2771,5451,2414,6307,7832,9039
Give the entry just right of 2414.
6307
The last entry: 9039

((19.61, 46.42, -209.58, 51.70, 15.47, 46.55, 15.70, 59.85, 43.53, 58.36, 39.47, -138.30, -155.28, -161.61, 54.32), (166.13, 160.93, 136.76, 151.44, 143.84, 141.46, 156.68, 141.21, 175.18, 144.45, 158.53, 34.07, 79.52, 89.89, 150.13), (136.41, 148.95, -107.56, 141.01, 113.65, 131.94, 128.30, 139.83, 158.80, 138.93, 142.20, -141.64, -72.47, -65.18, 143.10))
The entry just right of 143.84 is 141.46
The entry just right of the largest entry: 144.45
The entry just right of the centre entry: 175.18
Which number is the entry just right of 148.95?
A: -107.56
The smallest entry: -209.58
Which number is the entry just right of 51.70?
A: 15.47
Which number is the entry just left of 59.85?
A: 15.70
Which number is the entry just left of 131.94?
A: 113.65
Which number is the entry just left of the smallest entry?
A: 46.42
The entry just right of 136.76 -> 151.44
Which number is the entry just right of 113.65?
A: 131.94
The entry at the centre is 141.21

[[  18  -65  -72    5 -144 -480 -175  124  -99 -281   69 -394  101   80]
 [ -46  -61 -220  143   76 -203  -24  -56 -109 -155 -154 -112  -12  -93]
 [-175 -147  -78 -148  -86  136   -8 -189  -95   44    3 -198  -65 -195]
 [-272 -262  -65 -108 -213  368  182 -176   94  104  -82 -248 -108 -584]
 [ -19  -74 -141  100  -11 -318  -80   24 -108 -177  -60 -209   34  -45]
 [ -11  117 -122 -290  108 -412 -314 -167 -492  -81  192  -84  -29  504]
 [-105  -35  -97 -201   -5  -79 -138 -176 -224   -6   96 -138  -90   52]]
Counting starts at 1.
Read off the entry just right of -224.
A: -6
The entry just left of -72: -65
Read off the entry at row 3, column 1.
A: -175
The entry just right of -272 is -262
Read off the top entry of the column that holds the largest entry.
A: 80
The entry directly above 108: -11
The maximum is 504
Read off the entry directly below the largest entry.
A: 52
Read off the entry directly above -12.
A: 101
Read off the entry in the top-left corner.
A: 18
The entry in row 1 and column 3: -72
The entry just left of the largest entry: -29
The entry directly below 136 is 368
Read off the entry directly below -122.
A: -97
Read off the entry directly below -394.
A: -112
Read off the entry just right of 368.
A: 182
Read off the entry directly above 368.
A: 136
The entry directly above -290: 100
Read off the entry just left of 136.
A: -86
Read off the bottom-left entry.
A: -105
The entry just right of -201 -> -5
The entry at row 2, column 3 is -220
Read off the entry in row 2 and column 1.
A: -46
Read off the entry just right of -24.
A: -56
Read off the entry just right of -46.
A: -61

grid = [[743, 262, 469, 595, 642, 697, 339, 419, 331, 349, 758], [541, 351, 712, 511, 561, 699, 378, 715, 327, 349, 452], [702, 432, 342, 632, 565, 588, 446, 344, 397, 433, 748], [790, 260, 766, 194, 720, 660, 395, 359, 293, 300, 805], [704, 519, 285, 793, 592, 465, 586, 347, 527, 511, 804], [771, 470, 758, 267, 688, 536, 472, 331, 477, 457, 883], [556, 375, 317, 737, 464, 625, 392, 712, 375, 340, 417], [451, 726, 617, 600, 582, 617, 643, 649, 695, 723, 351], [570, 623, 724, 213, 628, 381, 625, 439, 596, 620, 801], [588, 313, 849, 449, 585, 750, 413, 654, 342, 310, 462]]
Report the entry just right of 750.
413
Report the entry just left of the largest entry.
457
The 3rd smallest entry -> 260
The second smallest entry: 213
Report the second largest entry.
849
The first entry in reading order -> 743
Report the entry just left of the smallest entry.
766
Report the entry just left of 340.
375
The smallest entry -> 194
The entry just left of 397 is 344
Report the entry just right of the smallest entry.
720
Report the 3rd largest entry.
805
Report the 2nd entry in reading order.
262
Report the entry just right of 397.
433

data =
0.04,0.02,0.05,0.08,0.01,0.03,0.10,-0.04,-0.04,-0.05,0.04
-0.02,-0.02,0.04,0.01,0.06,0.05,0.13,0.07,0.08,0.03,0.17
0.06,0.07,0.08,0.02,0.03,0.06,0.06,0.04,0.03,0.08,-0.02
0.00,-0.07,-0.02,-0.17,0.04,0.14,0.25,0.14,0.26,0.02,0.02
0.14,0.00,0.02,0.05,-0.13,0.12,-0.02,-0.05,0.06,0.14,0.00
-0.09,-0.02,0.04,-0.05,0.05,0.06,0.00,-0.16,0.07,0.12,0.23
0.06,-0.06,0.12,0.09,-0.02,0.01,0.05,0.03,0.00,0.10,0.09
0.06,0.01,0.00,0.00,0.17,-0.06,0.06,0.10,-0.01,0.13,-0.06
0.04,0.04,0.13,0.11,0.03,-0.06,0.06,0.01,0.08,0.13,0.07
0.06,0.06,0.00,0.02,0.05,0.08,0.03,0.05,0.03,0.00,0.03
0.04,0.30,0.02,0.07,0.07,0.11,0.04,-0.04,0.05,-0.08,-0.10
The 3rd smallest entry: -0.13
Report the entry directly above the centre entry.
A: 0.12
The entry directly above 0.23 is 0.00
Report the third entry on the main diagonal.
A: 0.08
Report the entry just left of the centre entry.
A: 0.05
The entry directly below the smallest entry is 0.05
The entry just left of the smallest entry -> -0.02
Report the entry in the bottom-right corner.
A: -0.10
Report the top-left entry.
A: 0.04
Report the bottom entry of the column that holds the smallest entry.
A: 0.07
The first entry in the row that holds the smallest entry: 0.00
The entry in the bottom-left corner is 0.04
The largest entry in the first row: 0.10
Report the fourth entry in reading order.
A: 0.08
Report the second entry, reading row by row.
A: 0.02
The entry in the top-right corner: 0.04
The smallest entry in the first row is -0.05
Report the largest entry in the first column.
A: 0.14
Report the largest entry in the last column.
A: 0.23
Report the centre entry.
A: 0.06
The minimum is -0.17
The entry just right of the smallest entry: 0.04
Report the bottom entry of the column that holds the largest entry.
A: 0.30
Report the entry directly below the centre entry.
A: 0.01
The third largest entry: 0.25
The entry just right of the largest entry -> 0.02
Report the 2nd-last entry, reading row by row.
A: -0.08
Report the 5th entry from the end, reading row by row.
A: 0.04

[[  0  19  15  18  -2  -9  -3  15  -6  -1   2]
 [-24 -10 -35 -18   0 -15  23  -6 -14 -22  17]
 [ 40 -22   2   7  22   2 -19  -3  46  -4   7]
 [ 19 -56 -22 -20  -7  16  -2 -32  23   1   2]
 [  9  13  20  18   5  -8  -7  16   8   4   3]
 [ 22  -6  27   1  -9  19  -6  -8  22  23 -17]
 [-13  -2 -24 -13   4 -17  15   0  -6 -21  15]
 [  2 -16  -6 -16 -24  22   9 -23  -5  19 -19]
 [-17  -7 -34 -17   5 -21  23  -3  -7 -23  21]
 [-19 -12 -31 -17   5 -16  22  -5  -8 -18  20]
 [-20  27  12  16  -1 -16  -2  20 -18 -10   7]
 [ -2 -18 -11 -18 -24  22  12 -20  -8  20 -18]
 [ 23   8  24  16   8   2 -13  10  20  13  -2]
 [-19   6 -12   0  16 -21  14   9 -10 -19  12]
 [-15  25   5  12  18 -25   2  23 -12 -21   9]]
Indices start at 1.
Report the entry directly below the largest entry.
Answer: 23
Report the entry at row 3, column 3.
Answer: 2
The bottom-left entry is -15
The entry in row 3 and column 2 -> -22
The top-left entry: 0
The entry at row 1, column 3: 15
Report the entry in row 2 and column 1.
Answer: -24
Report the entry in the bottom-right corner.
Answer: 9
Report the entry in the top-right corner.
Answer: 2
The entry just right of the centre entry -> 9
The entry directly above the largest entry -> -14
The entry at row 2, column 3: -35
The smallest entry: -56
Report the entry just right of the largest entry.
Answer: -4
Report the entry just left of the largest entry.
Answer: -3
Report the top entry of the column that holds the largest entry.
Answer: -6
The entry at row 3, column 1 is 40
Report the maximum.
Answer: 46
The entry just left of the centre entry: -24
The bottom entry of the column that holds the largest entry -> -12

Read these off the matrix that follows. Counting starts at 1.
1) What is the entry just right of 5?
2) What is the entry at row 2, column 1?
3) What is the entry at row 1, column 3?
4) What is the top-left entry?
5) What is the entry at row 1, column 2?
6) What is the entry in the bottom-right corner?
7) What is the entry just right of -15?
8) What is the top-right entry?
[[ 38  -1   6 -29  26  -8 -15  10 -25 -19   5 -18 -18 -42]
 [-39 -11   1  26 -18  22   8 -19  15  16 -12  17  23  24]]
1) -18
2) -39
3) 6
4) 38
5) -1
6) 24
7) 10
8) -42

[ 40  31 -18  30 -13 -37 -45  28 -14 -16  25 -28]
The entry just left of -45 -> -37
The largest entry: 40
The entry just right of -16 is 25

Questions about the grid below.
1) Find the entry directly below the smallest entry.
2) Find the 5th entry from the end, reading row by row.
3) Find the 2nd smallest entry.
4) Find the entry in the bottom-left corner.
5) Find the fourth entry, reading row by row.
6) Find the entry directly below the centre entry.
7) Find the top entry of the column that holds the largest entry.
8) Find the maximum.
[[ 17  25  13  13  13   7  52]
 [-39 -39  13 -11  13 -36   8]
 [  6   2  -3 -27  -3  -4  20]
 [-39  35   8 -12   8 -55 -19]
 [  2   4  -1   2  -1  -7   6]
 [  8 -39  -5 -32  -5 -59 -35]
 [ 28  -1  -9 -35  -9  17  57]]
1) 17
2) -9
3) -55
4) 28
5) 13
6) 2
7) 52
8) 57
